Below are the code and all the weights of a small trained network. Each question names an input and a target symbol and asks about switching units off, where a switched-off unit gives its printed mean instead of its output.

import numpy as np


def w(rows, s, z=0):
    codes = np.array(rows[::2]) - 128.0
    scale = np.full(codes.shape[1], s)
    scale[-1] = z or s
    return codes * scale


def f(y):
    return np.maximum(y, 0)


def softmax(a):
    e = np.exp(a - a.max(-1, keepdims=True))
    return e / e.sum(-1, keepdims=True)


def log_softmax(a):
    a = a - a.max(-1, keepdims=True)
    return a - np.log(np.exp(a).sum(-1, keepdims=True))


def net(x, mask):
    ids = ['γδεηλμξπτ'.index(c) for c in x.split()]
    T = len(ids)
    res = E[ids] + P[:T]
    u = 0
    for l in range(3):
        q, k, v = (res @ M[l].T for M in (Q, K, V))
        z = softmax(np.where(np.tri(T) > 0, q @ k.T / 2**0.5, -1e9)) @ v
        res = res + np.where(mask[u], z, O[l][:, -1]) @ O[l][:, :-1]
        u += 1
        y = f(res @ A[l][:, :-1].T + A[l][:, -1])
        res = res + np.where(mask[u : u + 12], y, B[l][:, -1]) @ B[l][:, :-1]
        u += 12
    return log_softmax(res[-1] @ U[:, :-1].T + U[:, -1])


Q, K, V, O, A, B = {}, {}, {}, {}, {}, {}
E = w([
[126,13,37,84,125,156,131,134,38,135,85],'γ',
[122,114,40,195,32,119,148,5,34,119,87],'δ',
[42,144,123,185,166,65,71,107,215,140,132],'ε',
[141,69,69,210,148,51,90,83,161,202,114],'η',
[150,33,184,154,176,103,160,81,191,118,117],'λ',
[94,182,87,188,239,161,101,217,72,143,167],'μ',
[130,147,127,226,177,180,125,158,156,67,116],'ξ',
[128,92,133,149,122,206,162,73,115,34,138],'π',
[111,77,222,159,151,91,245,139,125,214,132],'τ',
],0.015)
P = w([
[231,159,120,88,179,116,160,134,149,135,141],'0',
[123,99,231,155,123,158,55,165,87,148,15],'1',
[124,109,216,142,102,117,50,158,84,119,121],'2',
[95,126,185,142,90,94,89,164,100,86,157],'3',
[75,132,141,141,94,98,117,158,114,72,179],'4',
[70,140,108,144,107,106,154,146,134,75,191],'5',
[68,134,68,141,125,120,180,135,150,96,186],'6',
[76,131,40,146,149,146,194,113,170,127,161],'7',
[97,99,10,164,173,206,179,92,178,169,129],'8',
],0.013)
Q[0] = w([
[48,69,71,194,178,119,199,122,133,99,129],'L0H1',
[109,152,122,107,171,253,122,48,159,222,94],'L0H1',
],0.0068)
K[0] = w([
[152,168,12,83,128,152,226,117,210,150,218],'L0H1',
[160,212,130,65,183,160,136,76,159,174,3],'L0H1',
],0.0058)
V[0] = w([
[117,170,178,137,197,212,102,113,107,55,237],'L0H1',
[119,253,181,218,106,61,196,108,35,235,177],'L0H1',
],0.0057)
O[0] = w([
[149,54,111,122,196,44,120,62,6,255,65,3],'L0H1',
[144,91,134,59,236,216,59,21,83,129,185,93],'L0H1',
],0.0085,0.00061)
A[0] = w([
[110,116,106,27,83,172,145,177,68,132,123,100],'L0N1',
[120,59,125,89,65,101,122,143,188,140,125,60],'L0N2',
[98,137,158,156,169,131,111,96,162,97,67,98],'L0N3',
[141,159,154,130,168,121,188,201,106,143,172,92],'L0N4',
[75,225,124,102,193,94,69,170,147,175,142,106],'L0N5',
[77,167,163,92,141,192,137,135,95,83,83,55],'L0N6',
[54,117,147,29,66,176,117,86,133,156,135,87],'L0N7',
[87,237,95,103,165,161,112,191,72,146,126,79],'L0N8',
[132,115,162,48,140,144,158,108,176,124,98,86],'L0N9',
[40,254,160,106,175,73,63,99,203,181,107,54],'L0N10',
[144,124,119,101,117,161,161,176,151,89,90,80],'L0N11',
[105,70,144,73,105,59,161,79,181,90,79,2],'L0N12',
],0.0071,0.005)
B[0] = w([
[49,208,183,49,198,181,168,99,149,161,143,220],'L0N1',
[89,192,126,117,121,147,127,101,102,152,146,196],'L0N2',
[163,68,146,141,154,155,121,95,91,171,192,225],'L0N3',
[85,174,144,99,108,122,169,202,151,96,65,208],'L0N4',
[116,102,93,75,2,114,173,82,158,105,116,252],'L0N5',
[149,67,126,124,86,106,91,127,141,134,125,156],'L0N6',
[90,143,102,96,129,167,125,195,138,144,131,164],'L0N7',
[97,95,74,99,64,143,123,153,226,85,91,200],'L0N8',
[140,169,80,189,109,167,101,100,90,91,140,153],'L0N9',
[171,24,102,48,48,115,190,69,114,144,144,229],'L0N10',
[117,154,130,157,110,143,114,58,139,141,165,192],'L0N11',
[134,158,128,176,105,158,124,70,25,176,176,161],'L0N12',
],0.0073,0.0026)
Q[1] = w([
[3,80,88,199,174,131,185,94,137,97,153],'L1H1',
[193,106,88,146,117,217,184,121,179,204,77],'L1H1',
],0.0062)
K[1] = w([
[139,163,18,146,204,80,254,115,136,110,227],'L1H1',
[231,152,111,95,133,199,175,80,217,166,3],'L1H1',
],0.005)
V[1] = w([
[110,95,248,67,183,149,253,191,108,126,163],'L1H1',
[94,151,12,6,105,181,130,201,76,135,101],'L1H1',
],0.0058)
O[1] = w([
[192,104,11,195,2,184,20,48,176,151,36,156],'L1H1',
[246,36,180,236,150,96,98,94,48,174,228,255],'L1H1',
],0.0071,0.00047)
A[1] = w([
[149,148,147,129,122,71,223,164,99,134,122,221],'L1N1',
[197,140,62,94,120,174,75,89,152,102,135,62],'L1N2',
[193,176,164,85,131,78,90,139,169,149,157,47],'L1N3',
[155,115,142,154,95,127,110,141,101,170,75,3],'L1N4',
[119,96,173,144,104,142,188,180,113,132,136,114],'L1N5',
[67,108,113,42,228,131,109,79,107,119,64,220],'L1N6',
[122,246,109,147,70,130,125,92,38,145,152,116],'L1N7',
[92,148,68,2,132,171,144,152,25,184,68,54],'L1N8',
[171,55,72,77,124,176,112,192,147,7,143,75],'L1N9',
[104,181,92,201,125,48,37,59,133,162,117,79],'L1N10',
[158,162,54,131,102,112,94,223,127,131,164,20],'L1N11',
[211,155,120,119,132,153,106,134,144,173,162,43],'L1N12',
],0.0082,0.0071)
B[1] = w([
[81,132,226,172,118,92,172,169,129,143,87,237],'L1N1',
[110,122,188,139,118,105,187,160,131,178,112,152],'L1N2',
[139,172,172,171,126,94,172,75,187,107,135,130],'L1N3',
[77,179,155,63,132,128,109,138,145,89,169,138],'L1N4',
[83,109,180,115,184,109,180,107,213,173,117,180],'L1N5',
[100,161,76,54,203,102,87,59,56,122,79,255],'L1N6',
[150,58,116,136,116,174,147,165,72,19,44,180],'L1N7',
[153,184,201,189,165,93,129,74,226,102,86,164],'L1N8',
[132,189,183,167,135,76,119,55,255,116,146,163],'L1N9',
[174,161,131,186,152,71,99,154,176,135,131,150],'L1N10',
[119,135,198,168,139,85,129,80,218,132,86,134],'L1N11',
[143,132,170,137,126,104,44,112,165,128,81,134],'L1N12',
],0.0078,0.0064)
Q[2] = w([
[15,68,84,225,173,139,170,77,138,131,114],'L2H1',
[184,79,2,169,146,158,188,130,165,177,138],'L2H1',
],0.0046)
K[2] = w([
[175,154,11,165,171,102,254,102,150,121,173],'L2H1',
[238,133,153,60,137,144,165,148,149,128,94],'L2H1',
],0.0057)
V[2] = w([
[137,83,168,65,37,167,190,63,55,60,92],'L2H1',
[103,98,110,61,59,1,140,60,175,192,190],'L2H1',
],0.0066)
O[2] = w([
[254,129,47,117,188,110,197,201,213,99,133,254],'L2H1',
[135,132,176,124,148,198,5,235,72,97,58,203],'L2H1',
],0.0094,0.0053)
A[2] = w([
[164,174,166,62,203,124,147,129,160,134,240,61],'L2N1',
[225,186,255,154,160,129,99,77,141,79,132,118],'L2N2',
[139,90,70,191,122,155,93,69,120,10,124,120],'L2N3',
[73,36,96,71,55,45,129,78,157,142,158,36],'L2N4',
[103,151,123,160,75,131,89,134,117,161,88,218],'L2N5',
[63,99,112,120,118,172,152,142,121,94,134,112],'L2N6',
[169,155,137,126,176,189,98,214,109,110,109,1],'L2N7',
[184,95,163,134,150,115,108,97,41,182,168,48],'L2N8',
[88,133,118,104,42,21,163,17,134,160,157,64],'L2N9',
[149,192,59,134,164,43,111,203,178,210,125,165],'L2N10',
[65,231,65,109,67,135,166,193,229,88,71,45],'L2N11',
[225,154,53,168,145,25,104,170,125,226,81,121],'L2N12',
],0.0074,0.0092)
B[2] = w([
[75,118,167,139,80,129,69,130,124,156,80,165],'L2N1',
[178,222,176,97,83,133,157,163,100,231,104,184],'L2N2',
[92,166,194,128,110,99,23,138,174,213,116,241],'L2N3',
[119,184,211,150,123,103,116,107,149,180,93,151],'L2N4',
[172,121,62,153,104,139,176,118,80,59,126,254],'L2N5',
[150,174,149,110,119,148,188,138,140,146,132,180],'L2N6',
[157,143,110,160,92,107,233,29,130,115,138,182],'L2N7',
[108,146,94,127,101,96,144,171,205,118,105,144],'L2N8',
[160,165,58,110,137,146,171,236,114,210,102,154],'L2N9',
[141,108,138,189,170,103,90,121,216,144,110,227],'L2N10',
[124,1,155,144,141,105,52,85,81,41,155,190],'L2N11',
[79,158,224,101,78,165,85,105,110,142,112,193],'L2N12',
],0.0081,0.0061)
U = w([
[147,98,150,180,33,160,133,177,150,139,180,140],'γ',
[171,161,176,35,225,113,145,117,192,125,224,148],'δ',
[176,167,139,101,203,209,78,254,122,98,79,36],'ε',
[38,186,185,53,87,177,137,109,128,98,156,75],'η',
[110,81,59,102,113,129,122,102,122,76,122,254],'λ',
[187,54,194,121,172,112,85,61,2,209,179,102],'μ',
[93,139,19,79,107,111,151,166,117,151,90,122],'ξ',
[109,140,202,138,131,98,120,103,154,147,37,131],'π',
[166,172,68,87,76,193,39,58,168,150,143,127],'τ',
],0.0077,0.006)

Each question gives the input, a string of symbols that net reads in full, and the target symbol t.
The units are the heads (2 rows each of Q, K, V and O) and the neurons (one row each of A and B). Each row of codes is followed by its name. A weight is (code - 128) times the scale printed after its matrix; where a second scale follows, it is the last column's (O, A, B and U).
mask holds one flag per unit, layer by layer, with each layer's heads first. A switched-off unit (its flag False) gives its mean, the last column of its rows in O or B, instead of its output. The means were averaged over made-up inputs and are rounded, as every weight is.
A unit's drop is (log p(t) with every unit on - log p(t) with that unit switched off) / (log p(t) with every unit on - log p(t) with every unit switched off).
The circuit of an input: a set's keep is (log p(t) with only the set's units on - log p(t) with every unit switched off) / (log p(t) with every unit on - log p(t) with every unit switched off). Starting from the 12 units with the biggest drops (on a tie, the unit counted first), units are removed one at a time, each time the one whose removal leaves the highest keep (on an exact tie, the one counted first), for as long as the keep stays at least 0.8.
units of the circuit, in order: the units of the circuit, biggest drop first
most important unit: the unit with the biggest drop
top k neurons: the k neurons with the biggest drops, biggest first
k most important neurons of layer l: the k neurons of layer l with the biggest drops, biggest first
input ξ δ μ λ η η, target η: units of the circuit, in order : [L1H1 L2H1 L0H1]
input π ε τ γ τ λ γ δ, target π: most important unit : L2N3
input γ μ τ γ τ, target γ: units of the circuit, in order : [L1H1 L1N6]
input λ δ τ γ λ η, target λ: units of the circuit, in order : [L1H1 L2N11 L0H1]
input γ μ μ μ γ γ μ γ, target γ: units of the circuit, in order : [L1H1 L0H1]
input ε δ τ, target δ: units of the circuit, in order : [L0H1 L2H1]
input η λ ε τ π τ δ λ μ, target λ: top 3 neurons : [L0N8 L2N11 L2N3]
input γ δ ε τ γ ξ, target γ: units of the circuit, in order : [L1N6 L1H1]
input γ τ π ε π, target ε: units of the circuit, in order : [L2H1 L0N10]
input γ μ δ μ π, target μ: units of the circuit, in order : [L0H1 L1H1]
input γ δ λ μ ε, target γ: units of the circuit, in order : [L0N10 L1N6 L1H1]
input δ γ π, target γ: units of the circuit, in order : [L1N6 L0H1]
input γ τ δ, target τ: top 2 neurons : [L2N3 L1N1]
input τ λ η ξ τ γ δ δ η, target δ: units of the circuit, in order : [L0H1 L1H1]
input γ τ π ε γ η η τ, target η: units of the circuit, in order : [L2H1 L0H1 L1N10]
input τ γ ε, target γ: top 2 neurons : [L0N10 L1N6]
input γ δ ξ π π γ π, target γ: units of the circuit, in order : [L1N6 L1H1]
input μ ξ μ γ δ η, target μ: units of the circuit, in order : [L2H1 L1H1]
input δ π π τ λ δ γ ε δ, target ε: units of the circuit, in order : [L0N10 L1H1 L2H1 L0N5]
input γ ξ μ, target π: most important unit : L2N4
input λ π δ μ η γ δ λ, target λ: top 3 neurons : [L2N11 L2N3 L2N2]
input τ ε η ε, target τ: most important unit : L0N10
input δ τ τ ξ τ, target δ: 3 most important neurons of layer 2 : [L2N5 L2N10 L2N4]
input ξ δ λ ε π λ λ, target λ: top 3 neurons : [L2N11 L2N3 L1N1]
input η μ ε η, target ε: 2 most important neurons of layer 0 : [L0N5 L0N10]
input π γ γ η η γ ξ ξ μ, target ξ: top 3 neurons : [L2N9 L0N5 L0N10]
input η η π ε μ δ τ ε, target τ: 2 most important neurons of layer 1 : [L1N1 L1N5]
input ξ γ μ π μ γ δ μ η, target μ: top neuron : [L0N8]
input τ τ γ π γ, target π: 2 most important neurons of layer 1 : [L1N8 L1N2]
